Here is a tiny trained network, its code and every weight. The questions are about switching its units off for an input and a class, where a switched-off unit gives its printed mean instead of its output.

import numpy as np


def w(rows, s, z=0):
    codes = np.array(rows[::2]) - 128.0
    scale = np.full(codes.shape[1], s)
    scale[-1] = z or s
    return codes * scale


def f(y):
    return np.maximum(y, 0)


def log_softmax(a):
    a = a - a.max(-1, keepdims=True)
    return a - np.log(np.exp(a).sum(-1, keepdims=True))


def net(x, mask):
    res = np.array(x, float).reshape(1, 6) / 4 @ E
    y = f(res @ A[0][:, :-1].T + A[0][:, -1])
    res = res + np.where(mask, y, B[0][:, -1]) @ B[0][:, :-1]
    return log_softmax(res[-1] @ U[:, :-1].T + U[:, -1])


A, B = {}, {}
E = w([
[167,190,115,137,164,157],'x0',
[105,141,85,177,152,176],'x1',
[107,134,70,145,30,115],'x2',
[188,185,100,115,111,72],'x3',
[158,166,107,126,122,208],'x4',
[166,156,137,252,125,108],'x5',
],0.015)
A[0] = w([
[98,232,47,100,61,36,129],'N0',
[157,202,30,126,73,81,152],'N1',
[242,204,106,136,178,162,121],'N2',
[210,82,189,42,112,72,93],'N3',
[59,184,128,117,42,85,23],'N4',
[153,146,119,163,148,108,60],'N5',
[155,117,184,151,198,52,198],'N6',
[169,239,87,109,151,198,252],'N7',
[28,77,142,103,154,192,92],'N8',
[76,101,103,166,105,118,44],'N9',
[48,82,152,77,162,141,226],'N10',
[93,78,10,88,77,143,98],'N11',
],0.012,0.0036)
B[0] = w([
[203,34,201,114,144,122,251],'N0',
[184,73,188,175,170,151,246],'N1',
[150,249,177,100,207,167,252],'N2',
[119,156,206,44,74,77,225],'N3',
[137,68,134,160,122,127,196],'N4',
[164,129,87,139,161,126,168],'N5',
[117,193,96,155,205,31,224],'N6',
[158,142,164,135,107,210,251],'N7',
[54,104,21,115,134,159,220],'N8',
[126,118,117,146,81,142,168],'N9',
[67,92,116,76,141,139,223],'N10',
[149,62,79,117,127,160,211],'N11',
],0.011,0.015)
U = w([
[60,107,105,232,22,103,188],'0',
[196,41,152,144,113,111,3],'1',
[117,145,99,184,195,17,179],'2',
[90,128,190,58,108,15,142],'3',
[167,202,144,118,163,206,160],'4',
[67,157,61,159,64,133,24],'5',
[7,70,66,68,136,163,166],'6',
],0.013,0.003)

Each question gives the input, the list of numbers given to net, and the class t.
The units are the neurons (one row each of A and B). Each row of codes is followed by its name. A weight is (code - 128) times the scale printed after its matrix; where a second scale follows, it is the last column's (A, B and U).
mask holds one flag per neuron, in row order. A switched-off neuron (its flag False) gives its mean, the last column of its row in B, instead of its output. The means were averaged over made-up inputs and are rounded, as every weight is.
A unit's drop is (log p(t) with every unit on - log p(t) with that unit switched off) / (log p(t) with every unit on - log p(t) with every unit switched off).
The circuit of an input: a set's keep is (log p(t) with only the set's units on - log p(t) with every unit switched off) / (log p(t) with every unit on - log p(t) with every unit switched off). Starting from all 12 units, units are removed one at a time, each time the one whose removal leaves the highest keep (on an exact tie, the one counted first), for as long as the keep stays at least 0.8.
circuit, biggest first: the units of the circuit, biggest drop first
most important unit: the unit with the biggest drop
k most important neurons: the k neurons with the biggest drops, biggest first
drop of u: that unit's drop, to one decimal
input [-8,7,2,-6,-8,7], class 0: circuit, biggest first => (N9)
input [3,6,5,1,0,1], class 1: circuit, biggest first => (N0, N1)
input [4,-8,8,3,7,8], class 1: 4 most important neurons => (N0, N1, N4, N6)
input [-6,5,0,-3,2,4], class 0: 2 most important neurons => (N2, N10)
input [-3,-5,2,-6,1,4], class 0: circuit, biggest first => (N2, N0)
input [6,-8,-7,-3,-7,4], class 2: 2 most important neurons => (N6, N0)
input [-8,4,0,1,-4,8], class 2: 2 most important neurons => (N6, N7)
input [-1,-6,4,6,-7,0], class 1: 2 most important neurons => (N0, N1)
input [-1,-5,1,-3,-2,-2], class 6: 3 most important neurons => (N0, N10, N2)
input [-5,1,-3,1,-3,-1], class 3: 2 most important neurons => (N11, N3)
input [-6,2,4,-1,0,4], class 0: 3 most important neurons => (N2, N0, N9)
input [-4,1,-1,0,3,7], class 2: 2 most important neurons => (N7, N2)
input [-8,-2,5,2,4,-5], class 1: 2 most important neurons => (N0, N4)
input [-3,-4,-3,-2,-6,6], class 2: most important unit => N6
input [-2,-7,-8,-6,-3,8], class 2: drop of N6 => 0.8
input [-6,-7,-4,2,7,1], class 3: drop of N0 => 0.0
input [6,7,-6,0,-7,6], class 2: drop of N6 => 4.4
